After every row comes roughly how far along a hidden order it lies, from 0 to 10.
[ -7  -6   0  -4   1   0  -7 -18   7  -3  -1   4  -1  -8 -13   2   1  -1
  -3   3  -1] | 10
[  3  44  -5   4  -2  -2  -6 -12  -6  -7  -1   3  -3  -5   1  -1   1  -1
  -3  -8  -2] | 7
[-5 -8 -5  7 -3  1 -4  4 -3 -6  3 -2  2  3  6  9 -4 -2  1 -9  0] | 2
[  1  28  -3   9   0  -2  -7  -6 -12  -7   3  -7   4   1  14  13  -5  -1
  -2  -1 -10] | 0
[  1   8  -6   5  -4   1  -4 -13  -2 -10 -11  10   1  -2  -3   6   0  -1
  -5 -10   1] | 7
[-13 -12  -5   1   5   4   0  -5   9   3  22 -17   1   2  -2  -1  -7  -9
   7   5  -2] | 7
[  1  40  -3   7  -2  -2  -5 -11 -12  -8   6  -3  -1  -3   7   8  -2  -4
  -2  -7  -5] | 2
[-2 15 -6  6 -5  3  7 -2 -1 -7 -7  7 -2 -2 -6 -8  2 -4 -1 -5  5] | 7
[ -3  45 -10   5   1   3   7  -3  -6  -2  22 -20  -2  -2   3 -11  -4  -6
   5   2  -1] | 5
[-5 20 -5  7 -1  1 -1 -5 -2 -8 -6 -9 -1 -2  1 -5  0 -6  3 -4  0] | 5
[-1 27 -7  6 -3  1  4 -3 -6 -6  8 -8 -2 -2  2 -3 -1 -4  3 -6  0] | 5
[  2  63  -7   5  -1  -1   5  -3 -14  -3  17 -11  -2  -1  12  -2  -2   0
   1  -4  -4] | 2
[  1  19  -8   6  -6   0   5  -6 -11 -12  -8   5  -1  -4   1  -2   2  -3
  -3 -11   1] | 4
[ -9 -20   3  -1   4   1  -8  -5   7  -1   3  -4   2   0   0  17  -4  -5
   0   7  -2] | 6
[ -6  37  -5   8  -4   2   7  -6  -7 -12  10  -1  -4  -5  -3 -10  -1  -9
   2  -2   0] | 5
[  0  24  -9   6  -4   1   6   2 -13 -12 -13  -4   0   1   5   0  -1  -3
  -3 -11   2] | 1
[ -3   2   3   3   4  -1 -11 -20   4  -7   9  -1   0  -6  -5   7  -2  -5
  -2   5 -10] | 10
[-10 -11  -2   5   1   3   4  11   3   6  26 -22   1   6   4   1  -8  -6
   9   5   0] | 1
[  3  20  -3   1   6  -1  -3  -9   0   2  13 -19   2   0   7   4  -3   1
   1   3  -8] | 4
[ -1  16  -7   7  -4   0   0   2 -10 -10  -2  -5   0   1   7   1  -2  -3
   0 -11   2] | 0
[ -7 -27  -1   9  -5   5   0   3   5 -10  -1   3  -1  -1 -10  -2  -3  -7
   6  -7   7] | 5
[ -8   5  -1   4  -2   1  -1  -2   0  -9  20  -3  -3  -2  -2  -2  -1 -10
   3   0   3] | 5
[-11  18 -11  10  -4   4  -1 -10  -8 -19  -1  -3  -1   0   1   0  -5 -12
   0 -12   0] | 4
[ -4  20 -10   7  -2   3   3  -4  -6 -15   3  -8  -2  -1   1 -11  -2  -6
   3  -9  -1] | 5
[  2  31  -2   3   1  -2  -5 -12  -3  -5   6  -6  -3  -4   0   1   1  -1
  -2   8  -5] | 6
[ -4  -1  -3   4  -4   2  -5 -12   1  -9  -3   7  -1  -4  -7   8  -2  -5
  -2  -3  -1] | 6
[ -4  -6  -8   7  -5   3   5   1  -5 -12 -12   4   0   2   1  -3  -1  -5
   1 -12   6] | 2
[-3 21  0  4 -1  0  2 -2  4 -1 20 -3 -3 -5 -4 -6  1 -4  4  3  0] | 7
[ -2  29  -8   2   2   1  -1   3  -3  -4  13 -18   0   3  10  -2  -3  -3
   3  -4  -2] | 3
[  2  12  -4   8  -3   0 -14 -16  -1 -12  -8  11   3  -6  -3  14  -4   0
  -6 -10  -5] | 7
[ -3  31  -3   8  -4  -1  -3 -11 -10  -9   6   0  -2  -3   4   6  -1  -5
  -1  -7  -3] | 3
[ 4 19 -1  3  0 -3 -5 -2 -4  2 10 -1  1  1  7 10  0  2 -3  2 -5] | 4
[ -3  18  -7   4  -3   0   8   8  -9  -4   5 -10  -2   2   8   1  -2  -6
   5  -6   4] | 0
[ -3  28 -10  10  -6   2   6  -2 -12 -14  -3   1  -2  -2   1  -6  -1  -6
   0 -13   2] | 4
[ -2  17  -9  10  -5   3   5   2  -7 -14  -1  -2  -1   0   3  -8  -3  -6
   3 -16   2] | 1
[  4  32  -2   3   1  -2  -5 -11  -2  -2   7 -10  -2  -5  -2   2   1   1
  -1  -1  -4] | 7
[ -7  26  -7  10  -3   3   2  -2   4 -10  14 -13  -1  -1   7  -2  -7 -10
   7 -11   1] | 1
[ -5 -17  -6   5  -3   5  -2   0   4 -11  -6   0   0   1  -7  -5  -3  -4
   1  -5   5] | 7
[ -6  40  -9   5  -2   1   3  -3 -11 -10   5  -8  -2   1   8  -3   0  -7
   2  -7   2] | 2
